Q752: [110 114 107 139 103 120 128 135 117 121 112 167]
Q695: [ 56 113 139 140 113 152 115 161 161 147 113 111]
Q51: [155 139 140 123 152 115 161 145 149 113 112 161]
back: [111 113] -> Q695
all Q695: [113] -> 1 4 10
back: [111 113 147 161 161 115 152 113 140 139 113] -> Q695
chg Q51: [155 139 140 123 152 115 162 145 149 113 112 161] -> 6, [161]

Q688: [ 81 100 238 125  96]
Q798: [136 237 237 237 132]
Q734: [152 152 136  80  99]
all Q798: [237] -> 1 2 3
chg Q688: [ 81 100 238 125  95] -> 4, [96]
count Q734: [99] -> 1
back: [237 237 136] -> Q798
back: [152 152] -> Q734
back: [99 80] -> Q734

Q300: [127 120 137 139 120 127 119 127 151 129 122 149 120 127 127 106 110 119
 123 148]
Q52: [ 85 190 180 167  94 143  88 144 166 146 107 151 169 119  92  27 136 115
 137 149]
Q705: [105 149 117 147 142 147 118 124 121 107 102 122 122 134 128 114 159 131
 130  86]
Q289: [ 42 229 161 128 128  13 117  12 181 140  13 164 178  57 128  13  13 128
 156 157]
Q657: [134 134 125 145 129 114 127  87 131 135 163 111 119 162 140 152 108 118
 125 162]
Q376: [127 100 146 114  98 117 115 136 104 136 104 116 118 139 149 132 162 133
 117  89]
Q407: [111 164 170 161 102 131  97 131 158 136 114 148 155 137 115  67 123 114
 125 148]
Q207: [ 99 125 127 115 133 142 133 146 110 148 121 111 126 101 120 128 149 137
 147 114]
count Q289: [13] -> 4
all Q300: [127] -> 0 5 7 13 14

Q785: [185 141 109 214 173 215 181 103 169 161]
Q136: [185 141 109 214 173  91 141 185 169  84]
Q592: [185 141 214 214 185  91  87 214 214  95]
Q507: [132 113 207  55 180 119  36 180 146 173]
Q645: [102 101 207  55 180 119 119 102 102 119]
Q397: [127  77 162 137 194 136  70 125 114 203]
count Q136: [141] -> 2
all Q592: [214] -> 2 3 7 8
back: [102 119 119] -> Q645
count Q645: [102] -> 3

Q729: [ 89  89 208 163 208  89  89]
Q197: [162 162 162 127 148 162 127]
Q739: [144 144  66  63 112  67 162]
Q626: [172 178 127 108 226  75 115]
Q140: [113  69  81 101  90  89 139]
Q315: [138  44   8 124  93 197  62]
Q121: [ 67  42 109 109 230  67 109]
Q515: [111  49 125  80 163 116 122]
Q763: [172 178  44  37 175 106 141]
Q434: [138 119  44  88 120 120 120]
chg Q140: [113  68  81 101  90  89 139] -> 1, [69]
back: [109  67 230 109 109] -> Q121
all Q197: [162] -> 0 1 2 5
count Q121: [109] -> 3
all Q434: [120] -> 4 5 6
count Q729: [89] -> 4
find: [172 178  44  37 175 106 141] -> Q763

Q568: [160 135 136 131 125 134 156 154 109 124 127 110 137 132 123 161 123 124
 136 123 143 135  77 123 125 115 112 142]
Q929: [142 121 119 111 130 123 139 147 142 131 129 142 123 126 132 147 131 131
 127 132 131 126 167 134 130 137 156 126]
Q133: [135 135 131 126 125 129 155 175 100 127 127 102 137 131 122 163 109 127
 140 127 151 139  54 134 128 100 198 140]
Q489: [161 132 132 126 127 135 154 133 133 125 127 133 131 131 128 159 140 124
 128 122 130 128 142 116 124 141  41 137]
all Q568: [123] -> 14 16 19 23
chg Q489: [161 132 132 126 127 135 154 133 133 125 127 132 131 131 128 159 140 124
 128 122 130 128 142 116 124 141  41 137] -> 11, [133]
chg Q133: [135 135 131 126 125 129 155 175 100 127 127 102 137 131 122 163 109 127
 140 127 151 139  54 134 128 100 197 140] -> 26, [198]
chg Q133: [135 135 131 126 125 129 155 175 100 127 128 102 137 131 122 163 109 127
 140 127 151 139  54 134 128 100 198 140] -> 10, [127]
back: [131 136 135] -> Q568

Q228: [138 164 123 131  77 152  87 113  64 159 140 147 139 169 136  65 107 112
 102  86 158 106 213 145]
Q726: [132 120 133 119 131 117 103 106 110 138 125  95 115 105 133 124 138 144
 145 153 120 126 134 138]
Q968: [128 131 123 137 124 140 128 138 147 122 140 161 140 154 121 136 116 114
 114 121 125 137 121 116]
Q377: [126 146 120 138 129 111 120 146 135 119 139 131 142 113 126 113 125 144
 146 129 137 125 138 126]
Q616: [115 118 132 116 126 138 130 115 122 138 128 123 123 139 115 133 127 121
 109 134 116 135 122 130]
Q827: [114 116 133 111 125 146 133 109 119 142 125 122 118 145 123 138 127 117
  99 139 111 140 117 130]
all Q968: [128] -> 0 6
chg Q228: [138 164 123 132  77 152  87 113  64 159 140 147 139 169 136  65 107 112
 102  86 158 106 213 145] -> 3, [131]
all Q968: [121] -> 14 19 22
back: [146 125] -> Q827
back: [138 125 137] -> Q377
all Q616: [115] -> 0 7 14
chg Q726: [131 120 133 119 131 117 103 106 110 138 125  95 115 105 133 124 138 144
 145 153 120 126 134 138] -> 0, [132]

Q109: [128 129 229 136 128 129 156 128 129 229]
Q989: [185 130 102 131 131 131 128 132 128 131]
Q274: [130 131 154 129 129 129 168 128 131 154]
Q655: [128 128 177 128 128 128 192 128 130 136]
Q837: [151 131 100 129 136 131 148 129 130 142]
Q662: [129 129  94 140 133 132 149 129 130 156]
Q994: [153 133 111 137 153 134 153 132 129 147]
Q548: [131 129 146 161 136 136 128 144 128 135]
chg Q655: [128 128 177 128 128 128 191 128 130 136] -> 6, [192]
all Q109: [129] -> 1 5 8
count Q989: [130] -> 1
count Q994: [153] -> 3

Q142: [164 148 137  96 135  82 158 206 152 209 180  90 143 151  56  92 112 122
 132 146 119 122 141  98  20 220  56  91  96 128  63  24 124  95 185 111
 142 190 135 108  77 157 166 152  67 160  83 204 147 139 134 102 136 180
 185 133]
Q238: [143 155 113  72 140 112 168 133 192 123 166 111 140 117 153  87 130 134
 155 151 173 140 125 172 101 136  80  86  92 142 100  72  99 115 114  92
 103 175 129  80 123 149 166 133  91 138 118 157 149 134  73  66 126 162
  95 132]
Q286: [127 120 132 125 108 154  81 139  78 101 137 118 128  76 152 145 144 115
 159 118 124 133 117 130 202  76 140 122 148  80 180 108 100 144 159 101
 133 147 136 174 127 128 109 132 154 125 148  74 147 110 119 136 148 124
 147 113]
Q334: [111 143 138 169 106 186 131  51 110  41 110 101 141  77 238 149 155 139
 127 123 159 122 127 141 247  39 156 151  96 111 183 218 111 132  90 134
  94  55  99 129 174  78  99 110 187  95 149  46 119 121 124 119 121  96
  89 148]
Q480: [130 137 127  99 111 112 182 152 154 131 131 130 155 124 142  93 100 132
 148 145 129 149 173 130  86 140  85 113  89 109  99 111 142 137 147 110
 110 160 112  93 168 122 138 136 119 141  95 181 166 121  82  93 140 153
  93 152]
Q473: [119 120 131 100 133 112 124 146 164 163 120 133 166 165 108  74 183 135
 129 118 112 168 125 138  81 172 107 122 104 128  71 121 142 145 109 113
 132 151 119  81 131 127 147  98 125 142 119 183 145 131  96  87 106 120
 149 145]
Q219: [136 131 130 140 124 132  99 131  60 109 121 123 138 117 123 151 151 118
 119  79 117 120  94 104 184  97 191 150 136 118 160 159 132 145 126 125
  95 108 143 175  98 104 107  85 178 127 147 110 153 102 146 132 112 111
 180 105]
Q45: [130 123 138  93 146  89 143 142  90 126 169  97 154 132 108 138 136 131
 130 140 124 132  99 128 156 132  97 110  95 134 117  59 146 109 150 114
  51 145 136 141 131 144 155  98 154 114 111 161 176 120  45 106 133  98
 111 109]
Q818: [100 149 150 131  90 139 164 163 139 152 115 157 102 156 113 150  85 143
 118 125 104 108 139 113  79 150 122 132 134 128 130 128 118 131 129 146
 154 146 151 150 111 129 131 152 103 124 108 131 118 132 158 163 149 137
 127 114]
back: [128  99 132 124 140 130 131 136] -> Q45
all Q334: [96] -> 28 53
count Q473: [119] -> 3
all Q818: [150] -> 2 15 25 39
back: [ 93 112 160] -> Q480

Q332: [180 136  74 166  13 144 128]
Q454: [130 134 139 157 126 115 143]
Q870: [139 103 129 128 129 129 139]
Q567: [121 133 121 126 119 125 145]
Q411: [108 174 164 151 138  87 157]
Q725: [147 117  84 148 106 142 135]
Q598: [108 167 137 138 137 138 160]
Q260: [152  99 102 159  69 148 127]
Q393: [125 133 121 119 126 121 141]
Q186: [166 109 158 158 158 139 132]
Q924: [124 147 129 128 123 116 122]
Q859: [102 103 115 135 115 134 134]
back: [116 123 128 129 147 124] -> Q924
all Q924: [122] -> 6
count Q186: [158] -> 3
back: [121 126 119 121 133 125] -> Q393
all Q859: [134] -> 5 6
count Q598: [137] -> 2
count Q870: [129] -> 3

Q276: [174 110 141 145 147]
Q444: [175 111 220  66 180]
Q793: [176 176 146 176 176]
Q185: [132 127 122 145 147]
chg Q793: [176 176 147 176 176] -> 2, [146]
chg Q444: [175 111 220  65 180] -> 3, [66]
count Q793: [177] -> 0
find: [132 127 122 145 147] -> Q185
count Q793: [176] -> 4

Q303: [189 100  83 158 107  77 159 112 147 133 126 107 119 184 135  99 105 213
 151 173  23 128 100  75  51 158]
Q707: [178 138  55 167  98 147 173  50 168 105 206 117 144 155 133  21  81 122
  95 133 111 185 109 124 134 140]
Q698: [131 126 131 144 115  64 141 144 131 144  93 109 110 176 136 136 122 109
 170 171  23 105 109  73  45 154]
Q25: [102  89 176 109 121 124 101 231  66 164  59  97 134  88 132 111 169 152
 171  99 102 104 175 149  80 166]
chg Q303: [189 100  83 158 107  77 159 112 147 133 126 107 119 184 135  99 105 213
 151 173  23 128 100  75  50 158] -> 24, [51]
all Q698: [131] -> 0 2 8
back: [107 126 133] -> Q303

Q281: [139 130 121 130 117 122 184 128 129 146 104 120 129 127 132 181]
Q866: [130 130 121 130 117 122 184 128 130 146 104 184 184 131 130  63]
Q280: [130 130 123 131 116 123 130 130 130 133 135 185 130 130 126 175]
all Q866: [184] -> 6 11 12
count Q280: [130] -> 7
chg Q281: [139 130 121 130 117 122 184 128 129 146 104 120 129 127 133 181] -> 14, [132]
chg Q280: [130 130 123 131 116 123 130 130 130 133 135 185 130 131 126 175] -> 13, [130]

Q949: [125 170 142 188  94]
Q588: [116 182 116  85  85]
Q774: [117 162 115 110 149]
Q855: [131 161 131 186  96]
Q167: [ 87 142 213 102 121]
count Q588: [116] -> 2
back: [ 85  85 116] -> Q588
chg Q588: [116 182 117  85  85] -> 2, [116]

Q696: [121 121 132 132 121 204 167 183 124 127 147  97  82 170 115 132  89 139
 171 126 120  94 118 132]
Q713: [119 110  90  83  46 100  86  81 103 148 166 148 121  81 186 118 128 191
 136 124 166  94 141  76]
Q54: [174 158 178  97 163 107 154 156  71 193 159 170  96 158 134 141  75 180
 134  83 117 144  80 125]
Q95: [167 163 124 113 182  83  90  82 164  85 166 109 162 121  98 122 172  96
 168 122 116 131 181 145]
Q112: [171  98  92 105 172 143 104 143  97  89 200 122 159 183 127 130  73  82
 173 120 135 122  75 136]
Q609: [142 106 177  82  99  90 118 159  66 141 134 132  75 210 117  91 119 144
 146 190 132 149 148 100]
Q833: [126 123  96 122 123 152 123 135 134 169 117 103 126 145 122 139 123 117
 193 157 175 142 139  50]
all Q833: [123] -> 1 4 6 16
count Q696: [121] -> 3
all Q713: [83] -> 3

